Each row is followed by the group that its hidden value falls in (each part has its own value, ranges and names):
-37, 168, -167, 94, -92, 131, 10, -47, -204, 45, -72, 49, 119, 200, 139, 182, -50, -63, -98, -99, -236, 107, 25, -68, -101, 31, 6, -128, -178, 175, 20, -24, 315, 38, 196, -170, 48, -34, 97, 90, 49
P
-4, 27, 13, 100, 60, 133, 32, -4, -1, 31, -153, 85, -2, -98, 45, -24, -75, 113, -87, 49, -16, 41, 104, 50, -43, 103, 25, 48, -29, -20, -157, -16, 36, 116, 27, 27, -53, -23, 45, 29, -105
T
-36, 54, 21, 62, -17, -76, 48, -74, 101, 121, -72, -21, 32, -99, 41, 54, -76, 38, -96, 71, -65, 78, 40, 9, -121, 89, 29, 30, -47, -66, 119, 83, 182, 17, 37, -61, 16, -26, 104, 8, -143
W
13, 71, 66, 23, 219, -4, -54, -31, -92, -6, -81, 185, -9, -12, -57, -43, -16, 240, -35, 116, 43, 1, 139, 70, 41, 70, -34, 163, -12, 81, -178, -39, -129, 240, 24, 150, -67, -175, 12, 74, -91
Z
203, 54, -234, 26, 159, 41, 51, -35, 85, -28, -338, -63, -103, 341, -105, -437, -87, -170, 237, -122, 202, 108, -85, -40, -104, 92, -1, 74, 321, 145, -191, 14, -91, 303, -289, 5, -33, 110, 382, -109, 76
E
116, -95, -143, -509, -6, 73, 60, 167, -366, 97, 627, -132, -272, 72, -103, 110, 132, 293, -97, 35, -69, -422, 698, -5, 296, -102, -637, -58, -27, 313, -37, 164, 305, -18, 351, 43, -79, -494, 8, 341, -200
T
55, 58, -124, 156, 155, 241, -3, -117, -177, -130, -137, 91, -209, 97, 116, 125, -38, -131, 78, -100, -150, 283, 101, -133, -181, 55, 85, 16, 20, 326, -222, -233, -60, 247, 2, -136, 120, 305, 56, 10, 192
Y
-94, -20, 131, 70, 224, 285, 110, -89, 89, 56, -317, 21, -176, -137, 293, 97, -83, -75, -64, -64, -185, 228, 136, -114, -246, 127, 320, -122, -102, -1, -134, -155, 75, 96, -227, 60, -128, 173, 37, 123, 99
E
14, 3, 53, 205, 34, 45, 16, -155, 83, 16, -239, 20, 51, -121, 263, -6, -28, 16, -60, 87, -123, 230, 27, -28, -168, 116, 211, 15, -89, -67, -64, -86, 109, -10, -34, -87, -118, 30, 117, -26, -91
G
23, -20, -16, -43, 19, 61, 16, 66, 25, -62, 161, -84, -169, -204, -162, 161, -151, 7, -197, -103, 37, -197, 180, 112, -70, 159, -111, 154, 50, -104, -128, 164, -32, 157, 194, -8, 220, 42, 32, 82, -133
Y
67, 28, -108, 22, 61, -64, -3, -26, -27, 37, -74, 11, -25, 70, 21, -68, -37, 23, -27, 97, 20, 68, 67, 26, -29, 62, -38, 62, 26, 50, 4, 12, 109, 118, -23, -46, 5, -100, 105, 49, -73
E
-37, 14, -35, 16, -95, -364, 144, 146, 6, 202, 132, 4, 107, -157, -159, 303, -104, 28, -401, 226, -26, -21, 15, 191, 118, 53, -255, -203, -157, -102, 547, 234, 307, -135, 315, -26, 376, -17, -136, 173, -222
G
120, 2, -85, -37, 66, -85, -7, -8, -43, 24, -10, -15, -14, 71, -3, -207, 38, 152, -7, 127, 90, -43, 136, 67, 87, 50, -153, 78, 82, 44, -66, 19, 63, 60, 23, 38, -95, -241, 168, 56, -161
Y
258, -29, -1, -248, 648, 71, -131, -68, -491, -149, -70, 340, -195, 463, 76, -222, 216, 306, 261, 160, 27, 79, 481, -100, 243, -105, -134, 96, 6, 625, -472, -277, -356, 480, -200, 327, -387, -423, -6, 257, 175
E
-219, 97, -143, 163, -204, 451, 154, -13, 255, 246, -539, -136, 76, -82, 377, 51, -334, -257, -108, -197, -238, 206, -145, -70, -466, 242, 470, -120, -143, -325, -85, 16, 541, 14, -295, -283, -153, 125, 173, -18, -6
P
203, 149, -107, -239, 329, -177, -63, -6, -271, 16, -10, 152, 31, 556, -232, -424, 162, 269, 213, 58, 196, -139, 177, -4, 280, -92, -349, 62, 169, 427, -128, 31, -135, 306, -37, 311, -220, -473, 279, 127, 1
Z
-225, 154, -157, -79, 87, 160, -31, 1, -51, 106, 113, 3, -434, -27, -89, 192, -108, -63, -20, -12, -50, 56, 123, -89, -224, 22, -6, 169, 95, 188, 78, -115, 222, 299, -135, -83, 265, 101, -28, 177, 151
P
171, -85, -43, -206, 157, -140, -151, -16, -167, -101, 405, 3, -257, -80, -154, -63, 88, 309, 4, 210, 143, -222, 436, 90, 149, 12, -338, 390, 130, 137, -207, 51, -120, 225, 148, 43, -17, -376, 23, 118, -227
G
-130, 37, 15, 101, -101, 50, 67, -40, 180, 175, -109, -29, 5, -282, 67, 170, -207, 13, -149, 69, -104, 98, 36, 30, -237, 160, 121, 103, -91, -217, 77, 101, 259, 51, -3, -167, 52, 51, 6, -23, -192
G
-37, 48, 22, 96, 164, -114, -147, -97, 19, -64, -75, 63, -72, -56, 110, 68, -41, 4, -163, 134, -2, 66, 9, 66, -142, 105, 224, 205, -62, -83, -8, -43, 31, 180, -82, 13, 59, -153, 15, 144, -5
W
84, 40, -217, 85, -295, -268, 66, 85, -33, 94, 252, -90, 87, -119, -215, 48, -43, 122, -198, 185, 71, -82, 22, 186, 140, 56, -440, 32, 66, -39, 282, 178, 260, -143, 441, -210, 320, -42, 78, -45, -344
Z
-59, 79, -4, 116, -23, 65, 82, -9, 96, 127, -173, 30, 27, -121, -8, -57, -99, 103, -73, 55, 2, 63, 6, 50, -74, 111, -5, 25, 19, -72, -9, 20, 125, 48, 17, -6, -4, 24, 106, -27, -152
P
-214, -44, 69, -56, -301, 263, 229, 51, 240, 300, 89, -192, -36, -549, 59, 488, -354, -6, -279, -115, -286, -70, 256, 8, -327, 222, 20, -3, -216, -357, 81, 310, 457, -74, 195, -295, 83, 144, -73, -12, -331
G
24, 43, -52, 107, 16, 16, 54, -68, 37, 51, -115, -14, -50, -34, 58, -91, -11, 44, -4, 64, -11, 130, 40, -9, -63, 73, -26, 10, 61, 47, -4, -62, 102, 23, 8, -47, 1, 48, 156, -17, -86
Y
-109, 310, 47, 94, 248, -126, -104, -195, 74, 77, -280, 169, 50, 281, -131, -186, -28, 18, 134, -30, 65, 140, -180, -99, -184, 23, 177, 189, 83, 151, 50, -5, -45, 360, -218, 171, -28, -73, 263, -6, 123
E
-125, 195, -50, 531, 122, 138, -173, -299, 20, -129, -464, 245, -31, -37, 281, 125, -115, -176, 41, 75, -162, 575, -270, -110, -438, 135, 549, 255, -69, 79, -149, -368, -38, 318, -199, -243, 133, 361, 18, -120, 215
E
26, 12, -108, 75, -149, -3, 136, 81, 44, 74, -25, -108, 53, -100, -21, 91, -125, -47, -225, -32, -39, -33, 12, 107, -22, 132, -120, -130, -27, -116, 113, 136, 229, -93, 222, -106, 179, 76, 97, 37, -169
Z
31, 45, -45, 131, 6, -43, -36, 16, -2, -103, -8, -11, 17, -77, -53, 144, -123, -72, -250, -57, 5, -58, -22, 130, -77, 155, 33, 74, -38, -116, -33, 103, 6, 106, 199, -32, 241, 40, 51, 78, -65
Y
-95, 153, 334, 358, 54, 129, -6, -226, 245, 61, -454, 212, 342, -308, 96, -131, -122, 328, -7, 29, -50, 144, -85, 50, -196, 220, 301, 239, -98, -269, -338, 13, -175, 115, 37, 107, -317, -21, 180, -248, -294
Z
-103, -3, 42, -68, -97, -7, 121, 111, 192, 194, 84, -129, -77, -297, -101, 1, -109, 136, -254, 66, 68, -211, 136, 137, -3, 121, -141, 10, 30, -260, 135, 208, 257, -72, 95, 70, 65, -118, 71, 110, -280
T
-146, 81, 380, 238, 249, 209, 105, -289, 237, 161, -492, 174, 32, -258, 293, -133, 14, 236, 125, 84, -162, 375, 69, -168, -242, 104, 360, 6, -75, -11, -179, -218, -69, 54, -247, 176, -409, 132, 156, -114, -77
E
311, -217, -117, -90, 93, 116, 11, 70, -150, -239, 155, -112, -183, -64, 11, 81, -75, -38, -118, -91, 12, -153, 363, 107, 36, 145, -162, 88, 44, 39, -382, 101, -154, 146, 208, -89, 68, -8, 45, 78, -117
W
97, -19, -49, 47, 107, -56, -4, -75, 97, -33, -116, -77, -121, 4, 56, -161, -18, -37, -9, 45, 71, 63, 40, 21, -97, 98, 58, 94, 123, -18, -53, -6, 11, 95, -110, -6, -7, -14, 203, 16, -53
W
298, -161, -475, -141, 106, -207, 35, 198, -334, -114, 208, -93, -340, 296, -41, 72, 26, -239, -132, 183, 84, 62, 189, 105, 193, -34, -357, -163, 120, 350, 207, -69, 160, 93, 60, -177, 412, 23, -71, 279, 119
W
79, -30, -68, 51, -103, -41, 39, -22, 106, -23, 48, -166, -36, -137, 3, 64, -110, -75, -162, -51, -16, -58, 64, 77, -122, 148, -29, 65, 31, -144, 6, 162, 126, -13, 157, -144, 137, 40, 162, -8, -170
W
195, -202, -67, -135, -75, -127, 88, 99, -163, -68, 494, -174, -205, -243, -42, 245, 67, 100, -281, 113, -47, -190, 436, 118, 198, 33, -451, -82, -25, 65, 100, 125, 127, -181, 478, -89, 238, -54, -48, 184, -258
G
47, 42, -71, 31, -83, -26, 75, -23, 135, 81, -26, -105, -4, -68, -112, -75, -120, 5, -24, -40, 48, -32, 38, 34, -99, 120, -107, 95, 108, -78, 5, 171, 110, 68, 78, -87, 65, 38, 213, -82, -189
E
40, 16, -11, 116, 55, 66, 64, -84, 47, 11, -167, -12, -31, -34, 101, 19, -67, -60, -36, -29, -80, 154, 50, -39, -142, 102, 84, -27, -11, 28, -47, -15, 64, 68, 0, -61, 10, 130, 130, -9, -28
G
-101, 260, -122, 215, 3, 72, 31, -144, 88, 166, -455, 76, 129, 245, 100, -233, -68, -54, 128, -21, -43, 289, -245, -104, -216, 59, 199, -19, 49, 86, 48, -105, 230, 130, -216, -62, -101, 46, 298, -91, 64
P
301, -194, -111, -97, 220, -19, 73, 46, -13, -164, 86, -185, -403, 12, -33, -382, 154, 35, 47, 62, 244, -77, 267, 62, 178, 47, -277, -10, 360, 158, -188, -113, -180, 11, -48, 151, 17, 24, 250, 99, -57
Y
-124, 114, -9, -69, 258, 499, 148, -89, -52, 266, -575, 152, -45, 277, 366, -169, -70, 31, 238, -84, -237, 313, 170, -269, -225, 20, 300, -196, -114, 256, -266, -221, 260, 242, -496, 69, -527, -79, 148, 91, 185
T
-48, -50, -48, 35, -116, 195, 136, 98, 130, 101, -93, -129, -55, -265, 89, 87, -191, -15, -235, -41, -53, -64, 104, 106, -121, 194, 32, -45, -40, -256, -64, 103, 243, -43, 56, -94, 42, 38, 46, 64, -189
P
-60, -182, -57, 41, -287, -119, 215, 178, 385, 237, 112, -246, -158, -676, -135, 187, -312, 23, -350, 235, 99, -76, 88, 270, -115, 247, -158, 112, 80, -512, 281, 283, 304, -141, 112, -251, 339, 177, -99, -56, -478
W
80, -26, -25, 16, 129, 31, 5, -91, -13, -21, -73, -12, -131, -6, 113, -32, -6, 18, 12, 50, -42, 108, 158, -31, -93, 68, 36, 64, 31, 94, -105, -57, 22, 113, -56, -38, -54, -13, 116, 39, -33
W
-145, -105, 151, -235, -154, 223, 149, -1, 182, 224, 243, -266, -166, -469, 164, 308, -148, 124, -230, -84, -243, -220, 446, -27, -212, 153, -20, 23, -164, -282, -16, 243, 407, -138, 133, -115, -142, -159, 39, 131, -321
W
